Each row comes from the steps of one walk. Every step used is in the known rows, and no mark comes twice. Write the walk behind each row, first mark first.
Known rows
X U: [-1.37 -0.77  0.80 -1.40 -0.42 -0.13  2.05  1.14 -0.29 -1.34 -2.08  1.16
 -0.95 -0.65 -1.91 -0.09  0.66 -1.01  2.38  2.00 -0.83 -0.28 -0.96 -0.15]
U R: [-0.12  2.33 -0.53 -1.28  1.66  0.60  1.40 -0.61 -0.21  1.19 -0.07  2.24
 -3.96 -0.51  2.03 -2.81 -0.95 -0.28  0.65 -0.14  0.84 -0.39 -0.61 -2.01]
R S U Z: [-2.49 -3.11  0.84  0.81  0.07  2.92  0.88 -3.24  1.02 -0.40 -2.02  4.02
  2.04 -3.45  0.06 -1.75 -1.11 -0.42  3.51  0.61 -2.79 -1.34  1.03  0.54]
S Z: [-0.92 -0.45  1.22 -0.24 -0.90  2.66 -0.10  0.63  0.27 -1.47 -1.82  0.29
 -2.90  0.31  0.05 -1.62  2.26  0.50  1.74  1.63 -0.60 -0.39  0.52  1.49]
X G: [-0.07 -0.05  3.95 -1.78  2.62  0.91  0.03  2.97  0.03 -0.88 -0.03  1.87
 -3.27 -2.18 -1.36 -2.85  1.53  0.00  1.14  1.72 -1.14  0.11 -0.37 -1.00]
G X R S U: [-3.24  1.11  0.43  1.03  1.17  1.98 -0.13 -0.42  3.24 -1.09 -0.87  1.58
 -0.77 -2.87  2.11  0.91  1.26 -1.87  1.53  2.72 -2.79  0.04 -0.34  0.53]
S Z G: [-2.04 -0.78  1.86 -2.32 -2.45  0.63  0.62  0.72  1.18 -2.62  0.21 -0.04
 -4.43 -0.70 -1.83 -3.58  1.55 -0.23  1.64  1.14  0.96  1.07  1.76  1.76]
X R S: [-2.16  1.23  4.13 -1.02  1.65  1.30  0.26  0.93  1.96  1.86 -2.19  2.26
 -0.04 -0.17 -1.77  1.34  2.07 -2.44  2.42  0.51 -0.53 -0.88 -1.09  0.34]
S Z G X: [-2.57  2.11  0.06 -1.84 -2.59  0.83  0.97  1.02  2.06 -4.27  1.45 -0.99
 -5.90 -2.02  0.89 -3.78  2.21 -0.55 -0.68  2.12 -0.51  2.03  0.93  0.30]
Z G X S U: [-2.28  1.42  0.53 -0.11 -0.31 -0.16 -0.12 -0.21  2.58 -5.37  1.60  1.39
 -2.63 -5.85  1.43 -3.79  1.00 -2.41  0.14  1.65 -3.77  2.78  1.91 -0.14]
R U: [-1.52 -0.85  0.75  1.11  1.39 -1.03 -0.84  4.03  0.86  0.91 -2.29  1.41
 -0.65 -0.06 -0.54 -2.31  0.61 -1.21  2.08  2.53 -0.60 -0.84  0.18 -0.20]
Z S: [-2.28 -1.68  1.47  0.06 -0.96  1.22  0.86  2.52  1.37  0.67 -2.82  2.84
 -1.26 -3.00 -1.30 -3.43  0.63 -1.55  1.45  2.50  0.31  0.11  0.28 -1.10]
S U Z G: [-2.06 -3.60 -0.38 -0.04 -1.56  0.90  1.46 -2.54 -0.04 -1.07 -0.76  2.72
 -0.92 -4.11  1.22 -5.73 -3.24  0.02  2.64 -0.43  0.69 -0.06  0.73  1.97]
G X R: [-0.91  3.78  0.93  1.37  1.43  1.04 -0.09  2.15  0.88  0.81 -1.28  0.21
 -3.60 -0.75  2.96 -0.88  1.40 -1.93 -0.30  1.11 -0.25  0.08 -3.12 -0.28]
Z S U: [-2.61 -4.77 -0.60  1.72 -1.39  1.93  0.24  0.64  1.60 -0.93 -2.89  3.39
 -0.12 -4.00 -0.21 -4.18 -0.86 -0.62  2.56  3.69 -1.16  0.22  1.52  0.14]
U Z: [-0.70 -0.79  0.92  0.58  0.26  2.16  1.02 -0.87 -0.99  1.76 -2.74  2.69
 -0.97 -1.92  1.59 -3.05 -1.25 -0.28  1.67 -0.78  0.06 -1.31 -1.70  0.00]
U Z G: [-1.77 -1.03  1.66 -1.57 -1.05 -0.15  1.93 -1.04 -0.27  0.40 -0.53  2.36
 -2.12 -2.87 -0.29 -5.16 -1.77 -0.63  1.25 -1.51  1.80 -0.16 -0.58  0.57]
R Z S U: [-2.77 -4.10 -1.44  0.64 -1.69  1.06 -0.29  1.89  0.70 -1.41 -1.89  3.93
  0.72 -2.63 -2.23 -5.88 -2.23 -1.17  3.57  4.44  0.27 -0.81  3.33 -1.05]
Z G X S: [-1.41  4.40  2.09 -1.74 -0.36 -0.72  0.51  1.00  2.47 -3.54  1.70  1.15
 -3.89 -4.33  0.01 -3.23  2.69 -3.02 -0.98  0.80 -2.84  2.80  0.54 -1.62]
Z G: [-1.55  0.46  2.06 -2.78 -1.23 -1.12  1.93  1.80  0.46 -1.19  1.09  1.30
 -3.29 -2.20 -1.12 -3.31 -0.98 -1.39  0.71 -0.48  0.66  0.95 -0.10  0.03]
G X R S: [-2.72  4.40  2.45 -0.69  1.54  1.44  0.53  1.08  2.88  0.39 -0.72  1.31
 -1.66 -1.16  0.67  1.04  2.75 -2.62  0.45  1.74 -1.85  0.11 -1.80 -0.98]
R S U Z G: [-3.85 -3.49  1.58 -1.94 -1.27  1.03  1.98 -3.61  1.97 -1.22 -0.26  4.01
  0.84 -4.52 -1.41 -3.39 -1.66 -1.24  3.36 -0.04 -1.36  0.16  1.97  0.98]

Write each row's walk
[-1.40  0.16  3.94 -2.40 -1.09  0.44 -1.40 -0.30  2.15 -3.61 -0.14  0.84
 -3.04 -2.22 -2.50 -3.04  4.24 -1.45  2.05  0.91 -1.31  1.86  2.74  1.36]
X S Z G
[-2.43 -2.95  1.08  0.78 -1.06  2.18  0.81 -0.28  0.44  2.17 -4.41  4.16
 -0.26 -3.45 -0.48 -5.32 -0.11 -0.94  2.16  1.67  1.18 -0.78 -0.03 -1.19]
U Z S
[-4.89  1.87  1.00 -4.95 -3.32 -0.22  2.80 -1.54  4.08 -5.62  1.23  0.13
 -2.87 -1.94 -3.83 -0.29  4.78 -1.71  1.64  4.59 -2.19  2.42  2.58 -0.71]
R S Z G X U
[-1.35  5.76 -0.10 -3.93  0.55 -2.52  0.30 -0.79  1.56 -2.95  4.31  3.00
 -4.95 -2.63  0.11 -6.36  0.81 -2.69 -0.31  0.30  0.38  1.91  3.21 -4.86]
U R Z G X S
[-1.94 -3.57 -2.36  0.65  0.53  1.10  0.88 -1.53  1.63  0.31 -1.87  4.56
 -1.96 -3.57  1.70 -4.92 -1.85 -0.20  2.42  3.35  0.85  0.30  1.98 -1.35]
Z S U R
[-2.10 -0.02 -1.44 -2.50 -0.16 -0.33  0.72  0.85  0.53  1.82  0.12  4.89
 -2.36 -0.82 -1.90 -6.67 -1.27 -1.27  2.23  2.63  3.30 -0.55  3.06 -4.55]
U R Z S
[-1.56 -1.46 -2.78 -3.18 -0.57 -2.00  1.23 -1.23 -0.14 -1.56  3.49  3.16
 -3.15 -1.61 -0.15 -6.76 -4.33 -0.20  2.67  0.71  2.85  0.42  3.86 -1.31]
S U R Z G
[-3.84  2.41  2.86 -1.76  0.32  0.18  1.77 -1.86  2.93  1.27  0.00  2.62
 -1.64 -3.03  0.23 -2.72  1.37 -2.75  0.86 -0.62  0.87  0.69 -0.79 -0.21]
U Z G X R S
[-0.98  1.33  0.22  2.30  1.14  1.82 -0.99 -0.10  1.95 -4.30 -0.51  1.43
 -1.60 -4.59  2.92 -1.72  1.54 -1.61  0.26  2.32 -5.45  1.15  0.62 -0.26]
G X S U
[-0.48  4.28  2.19  0.47  1.27  1.04 -0.43  1.46  1.67 -3.00 -0.37  1.16
 -2.60 -3.08  1.45 -1.52  3.01 -2.48 -0.96  1.42 -4.41  1.27 -0.73 -1.83]
G X S
[-2.74  0.13  2.98 -1.69 -0.89  2.81  0.12 -0.04  2.31 -1.90 -1.54  1.32
 -1.21 -0.14 -2.80  0.17  3.71 -0.58  2.42  2.35 -2.51 -0.31  1.61  0.59]
R S Z
[-2.07  1.55  1.07 -2.89  0.54  2.28  0.61 -2.93  2.32 -0.40  0.04  2.42
 -3.16  0.75 -0.80 -0.60  3.16  0.20  2.10  1.54 -0.75  0.08  2.44 -1.37]
U R S Z
[-2.06  5.49 -2.36 -4.26 -0.71 -2.34  2.09  0.31  0.56 -1.77  4.58  1.82
 -6.06 -1.24  1.05 -6.76 -1.93 -1.46 -0.68  1.00  2.42  0.99  1.84 -4.29]
U R Z G X
[-0.23 -3.13  1.12  2.76  1.62  2.45 -1.24 -3.06  0.17 -1.29 -3.06  4.20
  1.36 -4.08  1.70 -3.19  0.15 -0.70  3.11  0.10 -3.00 -0.46  0.90  1.31]
X S U Z
[-1.05 -0.02 -0.52 -2.95  0.92 -1.75 -0.51 -2.19  0.97 -2.85  2.88  4.20
 -2.23 -2.58 -1.07 -6.20 -1.70 -1.65  2.96  0.16  0.81  1.03  5.10 -2.09]
X S U R Z G
[-2.79 -1.78  1.25 -0.57 -0.23  2.13  1.11 -0.43  1.71 -1.87 -1.10  2.99
  1.06 -2.82 -1.25  0.15 -0.34 -1.04  2.86  2.26 -3.88 -0.48  1.36  0.55]
R S U
[-1.08  3.40 -2.99 -1.84  0.72 -0.80  3.18 -1.55  0.76 -1.50  0.67  1.51
 -4.53 -0.96  2.34 -1.62  0.50 -0.57 -0.06  2.56 -0.30  1.00 -0.67 -3.23]
G X U R
[-2.79  4.20 -1.06 -3.76  0.86 -0.25  3.57 -2.47  2.73 -1.76  1.26  2.58
 -2.70 -1.25 -0.24  0.70  1.89 -1.66  0.84  2.95 -1.93  0.90  0.51 -4.41]
G X U R S
[-0.90 -3.65 -1.07  2.31 -0.05  2.76  0.33 -2.05 -0.85 -0.11 -2.77  3.10
  0.11 -3.12  2.68 -3.85 -2.67  0.52  2.69  0.53 -0.83 -1.44 -0.36  1.79]
S U Z
[-2.14  3.18  1.22 -1.11  0.11 -0.91  0.97  2.05  1.74 -0.36  1.03  0.06
 -5.01 -2.04  1.68 -2.97  0.33 -2.50 -0.48  0.37  1.53  1.51 -1.68 -0.04]
Z G X R
[-1.92  0.77  2.24 -3.09 -0.53 -2.06  0.16  2.70 -0.11  1.23  0.75  2.02
 -2.47  0.14 -2.62 -4.66 -0.87 -2.22  2.57 -0.47  3.99 -0.39  0.99  0.07]
X R Z G
[-2.35 -1.17 -1.00  1.57 -0.04  0.42  0.38 -2.10  1.21 -0.26 -0.55  1.75
 -2.63 -3.57  4.18 -4.99 -1.81 -0.92  1.25  0.31  1.67  0.63 -1.10  1.95]
S U Z G X R
[-2.41  1.44  1.26  0.64  1.20 -2.15 -0.95  0.11  2.87 -1.03 -0.73  2.51
 -1.28 -3.87  0.28 -6.05  2.31 -2.98  0.37  1.28 -1.07  1.67  1.70 -1.36]
R U Z G X S
[-2.33  2.20  1.03 -1.24 -1.01  0.52 -0.47  0.69  2.62 -1.66  0.46 -1.18
 -5.71 -0.09  1.28 -2.90  3.21 -1.06  0.26  1.70  1.97  1.72 -0.17  1.85]
S Z G X R
[-3.04  1.62  1.72 -5.37 -0.51  0.21  1.85 -3.26  3.14 -1.67  1.98  2.26
 -4.28 -0.45 -2.23 -2.54  2.75 -0.52  1.94  0.65  0.77  1.24  3.51 -0.52]
U R S Z G
[-1.00 -1.84  0.28  2.25  1.17 -0.16 -0.48  1.21  0.26  2.74 -3.74  2.63
  0.43 -0.53  0.72 -4.19 -0.01 -0.74  2.49  1.40  0.89 -1.56 -0.14 -0.07]
R U Z
[-1.72  2.95  2.27 -0.61  0.04 -0.13  0.68 -1.82  1.67 -2.44  0.27  2.46
 -2.71 -4.87  1.01 -4.95  1.41 -2.75 -0.50 -0.66 -1.69  1.68  0.01 -1.28]
U Z G X S
